| -0.48 | -2.51 | -0.88 |
| -0.84 | +1.22 | -3.01 |
| -1.71 | +0.26 | -6.53 |
| +0.74 | +0.99 | +7.23 |
->
| -0.88 | -3.01 | -6.53 | +7.23 |
| -2.51 | +1.22 | +0.26 | +0.99 |
| -0.48 | -0.84 | -1.71 | +0.74 |

| -1.66 | -4.77 | -0.16 | -1.68 | +1.77 |
| -0.72 | +1.63 | +1.40 | +0.59 | -0.50 |
| +1.13 | -5.40 | -0.48 | +0.67 | +5.88 |
| +1.24 | +3.30 | +2.30 | -2.35 | -1.74 |
| -1.17 | -0.03 | +0.11 | +4.40 | -3.34 |
| +1.89 | +4.95 | +1.69 | +0.81 | +0.33 |
| +2.48 | -2.60 | -0.56 | +1.26 | +1.84 |
->
| +1.77 | -0.50 | +5.88 | -1.74 | -3.34 | +0.33 | +1.84 |
| -1.68 | +0.59 | +0.67 | -2.35 | +4.40 | +0.81 | +1.26 |
| -0.16 | +1.40 | -0.48 | +2.30 | +0.11 | +1.69 | -0.56 |
| -4.77 | +1.63 | -5.40 | +3.30 | -0.03 | +4.95 | -2.60 |
| -1.66 | -0.72 | +1.13 | +1.24 | -1.17 | +1.89 | +2.48 |

| -2.37 | -1.13 | -3.09 | +1.91 | -0.20 | -3.49 | +0.68 | +2.54 | +0.61 | +0.17 | +1.00 | +2.09 |
| +2.32 | -1.59 | -6.00 | -2.16 | -0.12 | +0.41 | -0.31 | +0.69 | +0.03 | -0.67 | +0.50 | +0.55 |
| +5.30 | -1.46 | +2.08 | +2.36 | -0.70 | -1.48 | -2.09 | +1.56 | +0.04 | -0.84 | +1.48 | +1.78 |
| -0.75 | +3.68 | -1.26 | -1.43 | +0.65 | +0.41 | -0.62 | -6.23 | -0.14 | +1.49 | -3.37 | -4.96 |
| +0.29 | -2.51 | -4.80 | +1.62 | -1.68 | +0.28 | +1.11 | +2.59 | -1.19 | -1.27 | +1.39 | +2.41 |
| +0.44 | -2.47 | +0.22 | -4.99 | -0.73 | +4.34 | -1.00 | +5.48 | +0.33 | -1.24 | +3.86 | +4.62 |
| -1.51 | +2.74 | -4.37 | +2.74 | +0.79 | -0.69 | -1.02 | -3.02 | +0.43 | +0.21 | -2.60 | -2.74 |
->
| +2.09 | +0.55 | +1.78 | -4.96 | +2.41 | +4.62 | -2.74 |
| +1.00 | +0.50 | +1.48 | -3.37 | +1.39 | +3.86 | -2.60 |
| +0.17 | -0.67 | -0.84 | +1.49 | -1.27 | -1.24 | +0.21 |
| +0.61 | +0.03 | +0.04 | -0.14 | -1.19 | +0.33 | +0.43 |
| +2.54 | +0.69 | +1.56 | -6.23 | +2.59 | +5.48 | -3.02 |
| +0.68 | -0.31 | -2.09 | -0.62 | +1.11 | -1.00 | -1.02 |
| -3.49 | +0.41 | -1.48 | +0.41 | +0.28 | +4.34 | -0.69 |
| -0.20 | -0.12 | -0.70 | +0.65 | -1.68 | -0.73 | +0.79 |
| +1.91 | -2.16 | +2.36 | -1.43 | +1.62 | -4.99 | +2.74 |
| -3.09 | -6.00 | +2.08 | -1.26 | -4.80 | +0.22 | -4.37 |
| -1.13 | -1.59 | -1.46 | +3.68 | -2.51 | -2.47 | +2.74 |
| -2.37 | +2.32 | +5.30 | -0.75 | +0.29 | +0.44 | -1.51 |

| -1.28 | +1.14 | +0.88 | -6.33 | -2.73 | +0.44 | -2.41 | +0.62 | +0.46 | -2.57 | +1.33 | -1.34 | -0.43 | -3.81 |
| +4.05 | +4.54 | +7.59 | -2.59 | -5.33 | -0.63 | -2.87 | -6.75 | -1.64 | -0.65 | -2.45 | +1.70 | -4.64 | -6.45 |
| +2.65 | +0.17 | +7.81 | -3.19 | -1.30 | -2.85 | -6.07 | +5.05 | +4.83 | -2.36 | +4.93 | -2.78 | -0.60 | +3.14 |
->
| -3.81 | -6.45 | +3.14 |
| -0.43 | -4.64 | -0.60 |
| -1.34 | +1.70 | -2.78 |
| +1.33 | -2.45 | +4.93 |
| -2.57 | -0.65 | -2.36 |
| +0.46 | -1.64 | +4.83 |
| +0.62 | -6.75 | +5.05 |
| -2.41 | -2.87 | -6.07 |
| +0.44 | -0.63 | -2.85 |
| -2.73 | -5.33 | -1.30 |
| -6.33 | -2.59 | -3.19 |
| +0.88 | +7.59 | +7.81 |
| +1.14 | +4.54 | +0.17 |
| -1.28 | +4.05 | +2.65 |

| -3.75 | -4.98 | -2.29 | +0.70 | +0.57 | -0.42 |
| +2.72 | -2.05 | -0.93 | +6.34 | -0.59 | +2.73 |
| +2.11 | -2.73 | +0.38 | -1.09 | +2.72 | -6.92 |
| +1.00 | -1.27 | +0.61 | +0.20 | +2.78 | -3.28 |
| -0.14 | +0.06 | +0.06 | +0.62 | -0.90 | -0.06 |
| +1.30 | +0.57 | +2.52 | +0.83 | +0.00 | -0.59 |
| -1.67 | -2.37 | +1.20 | +1.81 | -6.32 | -1.08 |
| -3.06 | +1.51 | -0.94 | -0.05 | -0.17 | -1.30 |
| +1.37 | -1.75 | +0.22 | -1.04 | +2.69 | -6.15 |
| +2.50 | +4.95 | +2.31 | -0.80 | -2.02 | -0.23 |
->
| -0.42 | +2.73 | -6.92 | -3.28 | -0.06 | -0.59 | -1.08 | -1.30 | -6.15 | -0.23 |
| +0.57 | -0.59 | +2.72 | +2.78 | -0.90 | +0.00 | -6.32 | -0.17 | +2.69 | -2.02 |
| +0.70 | +6.34 | -1.09 | +0.20 | +0.62 | +0.83 | +1.81 | -0.05 | -1.04 | -0.80 |
| -2.29 | -0.93 | +0.38 | +0.61 | +0.06 | +2.52 | +1.20 | -0.94 | +0.22 | +2.31 |
| -4.98 | -2.05 | -2.73 | -1.27 | +0.06 | +0.57 | -2.37 | +1.51 | -1.75 | +4.95 |
| -3.75 | +2.72 | +2.11 | +1.00 | -0.14 | +1.30 | -1.67 | -3.06 | +1.37 | +2.50 |

| -1.58 | -2.95 | +0.91 |
| +1.48 | +3.35 | -0.22 |
| +0.18 | +2.47 | -6.50 |
->
| +0.91 | -0.22 | -6.50 |
| -2.95 | +3.35 | +2.47 |
| -1.58 | +1.48 | +0.18 |

| +0.58 | -1.16 | -1.35 | +2.72 |
| -3.28 | +4.50 | -6.36 | +0.22 |
| -0.91 | +3.01 | -3.92 | -0.28 |
| +4.85 | -1.73 | +1.79 | +2.45 |
| -6.06 | -5.87 | -2.79 | +3.87 |
| -0.11 | +0.53 | +1.07 | +0.17 |
| +2.36 | +1.15 | -0.45 | +4.22 |
| -0.69 | +0.68 | -1.20 | +1.74 |
| +1.84 | +0.51 | +0.25 | +1.87 |
| +3.61 | +5.26 | +1.53 | -2.74 |
->
| +2.72 | +0.22 | -0.28 | +2.45 | +3.87 | +0.17 | +4.22 | +1.74 | +1.87 | -2.74 |
| -1.35 | -6.36 | -3.92 | +1.79 | -2.79 | +1.07 | -0.45 | -1.20 | +0.25 | +1.53 |
| -1.16 | +4.50 | +3.01 | -1.73 | -5.87 | +0.53 | +1.15 | +0.68 | +0.51 | +5.26 |
| +0.58 | -3.28 | -0.91 | +4.85 | -6.06 | -0.11 | +2.36 | -0.69 | +1.84 | +3.61 |
